(in the rows, 128 means zero)
Each row is followed by its group and then its class within the group.
[138 141 142 128 130 138 180 134 117 109 115 115 117 140 114 129 155 141
 125 138 136 123 130 121 148 144 155 117] | N > R
[124 148 139 140 167 140 165 126  88 139 113 129 108 140 113 142 155  87
 164 126 126 102 143 131 170 162 164  82] | N > W
[135 146 144 127  85 101 127 121 140 112 105 162 124 138 128  95 120 178
  84 130 159 132 151 157 100 106 126 178] | T > Z
[107 146 115 134 142 138 154 113 134  88 133 131 135 130 119 114 137 146
 131 136 134 121 111 150 169 133 123 166] | N > R
[114 150 103 143 146 139 152 116 106 122 128 131 123 119 131 130 132 119
 132 129 125 100 107 160 182 143  94 154] | N > W
[150 120 131 137 128 119 144 126 112 113  81 140 135 124 129 102 136 150
 119 105 139 120 153 125 146 161 134 131] | T > X
[ 94 129 118 138 148 146 147 120 141 110 142 125 119 120 124 108 132 133
 142 132 133 106 114 145 114 208 154 146] | N > R
[147 128 109 126 121  90 134 124 135 107 127 144 128 108 135 120 124 180
  96 112 157 111 135 127 157 143 109 140] | T > M
[129 160 176 127 128 148 149 119 116 117 131 129 124 146 113  98 145 143
  98 138 157 130 134 144  92 155 156 124] | N > R
[134 134 105 122 117 117 127 137 125 115 104 136 137 131 136 125 131 157
 122 119 142 112 145 121 147 131 158 130] | T > X
[161 136 180 115  67 102 134 135  96 190 122 123 132 133 129 149 145 127
 126 137 144 135 149 103  87  61 176  48] | P > H
[ 90 168 117 140 150 132 140 114 109 120 133 142 124 132 116 137 129 115
 134 142 138  94 125 135 190 121 127 110] | N > W
[127  81 128 128 137 115 148 119 138 159 141 132 111 115 128 174 123 141
 159 128 127 109 119 121 156 106 110 101] | P > L
[118 112 109 133 133 111 131 125 141 115 116 140 130 124 124 118 120 161
 141 128 135 116 141 135 154 140 132 130] | T > X
[129  97 158 118 124 118 119 124 126 198 112 130 113 145 118 150 141 125
 147 144 138 133 148 116  84  84 170  74] | P > H
[138 120 113 132 137 122 121 127 122 120 108 139 136 114 137 118 131 166
 115 111 151 102 135 146 148 154 120 163] | T > X
[129  98  41 123 180 107 129 144 119 110 125 114 142  72 161 151 123 129
 196  70 123  74 109 145 240 209 104 142] | T > X
[154 128 148 130 100 112 121 120 127 125 115 154 132 119 136  95 124 183
  68 122 151 123 141 143  95 160 107 148] | T > M
[148 142  86 133 102 112 135 137 123 106 114 141 125 131 128 129 135 166
  99 104 153 110 156 137 202 116 118 147] | T > M
[122 142 110 130 140 137 157 121 131 110 145 139 123 122 139 145 128 156
 112 128 136 106 112 140 206 133 108 146] | N > J
[131 120 161 127 106 118 156 128 133 169 114 138 103 153 114 170 155 137
 130 156 143 126 157  97 130  47 199  58] | P > H
[121 138 168 127  86 121 137 111 148 179 124 160  74 170  94 159 136 127
 109 159 153 128 169 101  99   4 163  68] | P > C
[114 188  85 131 120 135 133 107 135  87 144 143 139 128 118 148 133 158
  93 139 141 107 114 131 212  58 111 150] | N > R
[140 117 106 125 129 117 135 139 142 114 115 134 121 126 129 137 142 145
 131 111 138 116 160 102 182 167 179 109] | T > X
[142  93 128 130 125 125 149 136 146 131  92 141 109 138 134 119 123 152
 142 111 134 113 153 125 151 184 137 130] | T > M
[116 165 118 131 133 137 174 128 134 110 132 140 105 136 117 139 140 130
 130 133 145 101 134 131 172 119 141 135] | N > R
[120 133 138 126 126 110 103 114 126 174 135 136 135 123 132 158 130 139
 127 156 142 115 130 121 127  66 159  86] | P > H
[ 93 144 110 126 132 107  67  91 152 154 166 153 147 103 127 143 101 168
  97 143 152 112  91 162 102  45  68 167] | P > C
[125  87 108 127 158 123 141 132 128 146 134 118 119  82 147 153 120 121
 171 102 126  94  99 137 143 165  98 119] | P > C
[130 128 133 129 114 111 127 111 128 153 137 143 105 117 128 150 131 136
 104 130 142 107 133 132 123  59 100 131] | P > C
[106 152 117 131 126 134 132 116 134 124 133 159 109 144 117 130 132 147
 104 138 135 100 142 140 184 139 139 122] | N > W
[111  90 134 136  95 130 132 132 155 115  96 152 116 162 128  86 111 168
 125 145 120 147 152 138 101 190 161 157] | T > Z
